Below is a small trained network, with its code and all its weights. Each question gives an input and a target symbol and asks what happens when units are switched off, that is, made to give their printed mean instead of their output.

import numpy as np


def w(rows, s, z=0):
    codes = np.array(rows[::2]) - 128.0
    scale = np.full(codes.shape[1], s)
    scale[-1] = z or s
    return codes * scale


def f(y):
    return y / 2 * (1 + np.tanh(0.7978845608 * (y + 0.044715 * y**3)))


def softmax(a):
    e = np.exp(a - a.max(-1, keepdims=True))
    return e / e.sum(-1, keepdims=True)


def log_softmax(a):
    a = a - a.max(-1, keepdims=True)
    return a - np.log(np.exp(a).sum(-1, keepdims=True))


def net(x, mask):
    ids = ['Πεζμξω'.index(c) for c in x.split()]
    T = len(ids)
    res = E[ids] + P[:T]
    u = 0
    for l in range(3):
        q, k, v = (res @ M[l].T for M in (Q, K, V))
        z = softmax(np.where(np.tri(T) > 0, q @ k.T / 2**0.5, -1e9)) @ v
        res = res + np.where(mask[u], z, O[l][:, -1]) @ O[l][:, :-1]
        u += 1
        y = f(res @ A[l][:, :-1].T + A[l][:, -1])
        res = res + np.where(mask[u : u + 4], y, B[l][:, -1]) @ B[l][:, :-1]
        u += 4
    return log_softmax(res[-1] @ U[:, :-1].T + U[:, -1])


Q, K, V, O, A, B = {}, {}, {}, {}, {}, {}
E = w([
[36,124,115,248,117],'Π',
[189,38,157,131,160],'ε',
[159,70,39,133,133],'ζ',
[210,195,25,72,210],'μ',
[114,84,6,186,80],'ξ',
[133,64,100,125,90],'ω',
],0.015)
P = w([
[38,223,241,248,238],'0',
[107,91,85,143,3],'1',
[145,91,100,153,13],'2',
[156,89,108,166,17],'3',
[157,83,128,153,37],'4',
[159,65,123,154,47],'5',
[166,44,125,151,55],'6',
[159,40,130,149,63],'7',
[144,18,155,157,78],'8',
[141,17,154,164,88],'9',
],0.0044)
Q[0] = w([
[59,188,44,90,84],'L0H0',
[19,217,135,45,3],'L0H0',
],0.0063)
K[0] = w([
[98,107,183,190,115],'L0H0',
[106,32,152,168,2],'L0H0',
],0.0069)
V[0] = w([
[109,79,209,147,161],'L0H0',
[112,207,110,59,254],'L0H0',
],0.0066)
O[0] = w([
[12,192,105,60,164,165],'L0H0',
[209,191,223,185,197,3],'L0H0',
],0.011,0.0029)
A[0] = w([
[191,98,122,74,158,173],'L0N0',
[197,84,244,88,127,254],'L0N1',
[159,137,139,144,118,206],'L0N2',
[62,137,179,116,187,162],'L0N3',
],0.011,0.0025)
B[0] = w([
[54,156,45,104,137,214],'L0N0',
[119,185,34,141,16,254],'L0N1',
[91,189,67,140,178,154],'L0N2',
[155,254,143,124,127,136],'L0N3',
],0.0069,0.0072)
Q[1] = w([
[163,95,75,199,173],'L1H0',
[50,2,13,159,118],'L1H0',
],0.0065)
K[1] = w([
[160,190,181,181,145],'L1H0',
[194,121,68,156,254],'L1H0',
],0.0083)
V[1] = w([
[88,224,123,2,92],'L1H0',
[185,121,111,96,224],'L1H0',
],0.0066)
O[1] = w([
[94,108,81,172,207,252],'L1H0',
[140,83,250,114,192,176],'L1H0',
],0.014,0.0021)
A[1] = w([
[55,19,109,8,174,88],'L1N0',
[196,126,53,17,160,181],'L1N1',
[120,130,98,192,87,62],'L1N2',
[250,78,165,109,255,253],'L1N3',
],0.006,0.0021)
B[1] = w([
[157,58,143,168,13,254],'L1N0',
[6,192,208,197,156,184],'L1N1',
[194,61,207,93,66,184],'L1N2',
[156,191,70,2,86,153],'L1N3',
],0.0086,0.0075)
Q[2] = w([
[78,198,31,104,6],'L2H0',
[64,177,146,179,91],'L2H0',
],0.011)
K[2] = w([
[193,229,72,56,137],'L2H0',
[59,254,110,132,192],'L2H0',
],0.0091)
V[2] = w([
[110,118,95,177,4],'L2H0',
[208,66,119,40,116],'L2H0',
],0.011)
O[2] = w([
[40,253,162,228,114,82],'L2H0',
[100,214,93,81,8,2],'L2H0',
],0.0077,0.0094)
A[2] = w([
[176,128,142,93,186,101],'L2N0',
[100,193,88,121,95,2],'L2N1',
[139,163,201,9,26,172],'L2N2',
[157,2,136,195,110,117],'L2N3',
],0.0059,0.0062)
B[2] = w([
[102,72,130,143,129,139],'L2N0',
[133,190,73,84,168,135],'L2N1',
[164,183,248,118,159,147],'L2N2',
[134,175,126,117,203,251],'L2N3',
],0.015,0.018)
U = w([
[108,81,196,114,109,166],'Π',
[68,156,82,93,148,39],'ε',
[94,85,167,222,178,3],'ζ',
[31,85,84,6,188,179],'μ',
[185,91,89,193,105,68],'ξ',
[53,2,84,176,30,254],'ω',
],0.005,0.0046)

Each question gives the input, a string of symbols that net reads in full, and the target symbol t.
The units are the heads (2 rows each of Q, K, V and O) and the neurons (one row each of A and B). Each row of codes is followed by its name. A weight is (code - 128) times the scale printed after its matrix; where a second scale follows, it is the last column's (O, A, B and U).
mask holds one flag per unit, layer by layer, with each layer's heads first. A switched-off unit (its flag False) gives its mean, the last column of its rows in O or B, instead of its output. The means were averaged over made-up inputs and are rounded, as every weight is.
A unit's drop is (log p(t) with every unit on - log p(t) with that unit switched off) / (log p(t) with every unit on - log p(t) with every unit switched off).
The circuit of an input: a set's keep is (log p(t) with only the set's units on - log p(t) with every unit switched off) / (log p(t) with every unit on - log p(t) with every unit switched off). Starting from the 12 units with the biggest drops (on a tie, the unit counted first), units are removed one at a time, each time the one whose removal leaves the highest keep (on an exact tie, the one counted first), for as long as the keep stays at least 0.8.
circuit, biggest first: the units of the circuit, biggest drop first
most important unit: the unit with the biggest drop
top k neurons: the k neurons with the biggest drops, biggest first
top k neurons in layer l: the k neurons of layer l with the biggest drops, biggest first
input ω ε ζ ε Π ζ ε ξ ζ, target ω: circuit, biggest first -> L2H0, L2N3
input ω ε ε ε ε ζ ζ ε ε Π, target ω: circuit, biggest first -> L2N3, L2H0
input ε ε ε ε Π μ Π, target ζ: circuit, biggest first -> L1H0, L2H0, L0N1
input Π ω Π Π ε, target ζ: circuit, biggest first -> L2H0, L0N3, L1H0
input Π μ ε ω ε μ, target ζ: circuit, biggest first -> L1N1, L2H0
input Π ε ξ, target ζ: circuit, biggest first -> L2H0, L0N3
input Π ε ε ε ω, target ζ: circuit, biggest first -> L2H0, L1H0
input Π ε ε ξ ε ε ζ Π ζ, target ζ: circuit, biggest first -> L2H0, L0N3, L1H0
input ω Π ζ ζ ε, target ω: most important unit -> L1N1
input Π ε ε ξ ε Π ε ξ, target ζ: circuit, biggest first -> L2H0, L1H0
input ξ ω ε ε ζ, target ε: circuit, biggest first -> L2H0, L2N1
input Π ω ε ε ε ε ε μ ω, target Π: top 2 neurons -> L0N1, L2N2
input ξ ε ε Π, target ε: circuit, biggest first -> L1H0, L2H0, L2N1, L0H0
input ε ω ε Π μ ζ ε ω Π, target ζ: circuit, biggest first -> L1H0, L0N1, L2H0
input μ ε ε, target ξ: circuit, biggest first -> L0N1, L0H0
input ξ Π Π, target ε: circuit, biggest first -> L1H0, L2H0, L2N1
input μ ε ε ε ω, target Π: most important unit -> L1H0
input ε μ ω ζ, target ε: top 3 neurons -> L1N3, L1N0, L0N1
input ξ ε ε ω ε ε ε ε ω, target ε: top 4 neurons -> L2N1, L1N2, L2N2, L0N0
input ε Π ε μ ε ζ ε ξ ω ε, target ξ: top 2 neurons -> L0N1, L1N3
input ζ ε ω ω ε ε ε ε ε Π, target Π: top 3 neurons -> L0N1, L2N2, L0N0
input ω ε ξ ω ξ, target ω: most important unit -> L0H0
input μ Π μ ζ ζ, target ξ: top 2 neurons in layer 0 -> L0N1, L0N0
input Π Π μ ε ζ ε ω μ, target ζ: top 3 neurons -> L1N1, L0N1, L0N2
input ω ζ Π ε Π ε ε ε, target ω: top 3 neurons in layer 1 -> L1N1, L1N0, L1N3
input ε ε ξ, target μ: top 3 neurons -> L0N3, L2N3, L1N0
input ω Π ε ξ ω ζ ε ζ ζ ω, target ω: top neuron in layer 1 -> L1N3
